Here is a tiny trained network, its code and every weight. The questions are about switching its units off for an input and a class, where a switched-off unit gives its printed mean instead of its output.

import numpy as np


def w(rows, s, z=0):
    codes = np.array(rows[::2]) - 128.0
    scale = np.full(codes.shape[1], s)
    scale[-1] = z or s
    return codes * scale


def f(y):
    return y / 2 * (1 + np.tanh(0.7978845608 * (y + 0.044715 * y**3)))


def log_softmax(a):
    a = a - a.max(-1, keepdims=True)
    return a - np.log(np.exp(a).sum(-1, keepdims=True))


def net(x, mask):
    res = np.array(x, float).reshape(1, 3) / 4 @ E
    y = f(res @ A[0][:, :-1].T + A[0][:, -1])
    res = res + np.where(mask, y, B[0][:, -1]) @ B[0][:, :-1]
    return log_softmax(res[-1] @ U[:, :-1].T + U[:, -1])


A, B = {}, {}
E = w([
[40,107,104,208,166],'x0',
[154,78,114,218,15],'x1',
[210,119,172,249,185],'x2',
],0.011)
A[0] = w([
[78,182,131,61,114,148],'N1',
[89,141,112,58,132,107],'N2',
[122,120,147,180,195,192],'N3',
[181,224,129,64,161,254],'N4',
[58,161,115,129,174,218],'N5',
[56,185,126,44,111,160],'N6',
[49,132,109,215,129,163],'N7',
[38,199,102,106,133,233],'N8',
[112,191,102,10,123,166],'N9',
[176,230,154,54,137,192],'N10',
[191,157,168,94,100,164],'N11',
[154,54,83,132,7,221],'N12',
[161,105,162,230,147,172],'N13',
],0.011,0.0047)
B[0] = w([
[124,209,185,88,106,210],'N1',
[97,175,156,64,103,196],'N2',
[171,217,112,108,172,183],'N3',
[151,202,41,237,196,232],'N4',
[138,229,42,150,164,196],'N5',
[134,202,135,64,90,237],'N6',
[156,145,116,201,107,193],'N7',
[110,201,34,110,104,220],'N8',
[136,188,137,113,144,253],'N9',
[138,165,120,230,247,222],'N10',
[166,101,9,169,180,183],'N11',
[106,2,2,95,76,239],'N12',
[211,168,139,103,122,223],'N13',
],0.0084,0.013)
U = w([
[143,148,60,159,184,204],'0',
[79,132,247,97,144,42],'1',
[118,37,112,41,99,122],'2',
[85,71,104,206,91,201],'3',
[39,99,167,167,149,4],'4',
[178,208,159,99,180,181],'5',
[69,79,140,91,214,5],'6',
[80,150,114,76,81,99],'7',
],0.011,0.0035)

Each question gives the input, the list of numbers given to net, and the class t.
The units are the neurons (one row each of A and B). Each row of codes is followed by its name. A weight is (code - 128) times the scale printed after its matrix; where a second scale follows, it is the last column's (A, B and U).
mask holds one flag per neuron, in row order. A switched-off neuron (its flag False) gives its mean, the last column of its row in B, instead of its output. The means were averaged over made-up inputs and are rounded, as every weight is.
A unit's drop is (log p(t) with every unit on - log p(t) with that unit switched off) / (log p(t) with every unit on - log p(t) with every unit switched off).
The circuit of an input: a set's keep is (log p(t) with only the set's units on - log p(t) with every unit switched off) / (log p(t) with every unit on - log p(t) with every unit switched off). Starting from the 12 units with the biggest drops (on a tie, the unit counted first), units are removed one at a time, each time the one whose removal leaves the highest keep (on an exact tie, the one counted first), for as long as the keep stays at least 0.8.
units of the circuit, in order: the units of the circuit, biggest drop first
k most important neurons: the k neurons with the biggest drops, biggest first
drop when u is switched off: that unit's drop, to one decimal
input [7,-8,-1], class 5: units of the circuit, in order -> (N12)
input [-7,5,3], class 2: units of the circuit, in order -> (N12; N4; N5)
input [-1,8,7], class 3: units of the circuit, in order -> (N12; N4)
input [-1,4,-6], class 2: units of the circuit, in order -> (N12; N4)
input [6,2,-5], class 7: units of the circuit, in order -> (N4; N10)
input [3,8,6], class 3: units of the circuit, in order -> (N12; N4)
input [6,3,7], class 5: units of the circuit, in order -> (N13; N12)
input [0,2,4], class 5: 4 most important neurons -> (N13; N12; N4; N11)
input [3,-3,-1], class 5: 3 most important neurons -> (N12; N11; N4)
input [-5,-4,1], class 0: 2 most important neurons -> (N4; N11)
input [-3,3,1], class 2: 2 most important neurons -> (N4; N10)
input [6,-4,-3], class 5: 2 most important neurons -> (N12; N5)
input [7,-2,-3], class 5: 2 most important neurons -> (N12; N4)
input [-1,7,-7], class 2: units of the circuit, in order -> (N12)
input [3,0,7], class 5: 2 most important neurons -> (N12; N13)
input [2,-1,6], class 5: drop when N13 is switched off -> 0.1
input [-2,6,-7], class 2: drop when N3 is switched off -> 0.0
input [-5,-4,5], class 0: drop when N4 is switched off -> 0.1
input [8,1,-6], class 7: 2 most important neurons -> (N4; N10)
input [-5,-5,2], class 0: units of the circuit, in order -> (N4)
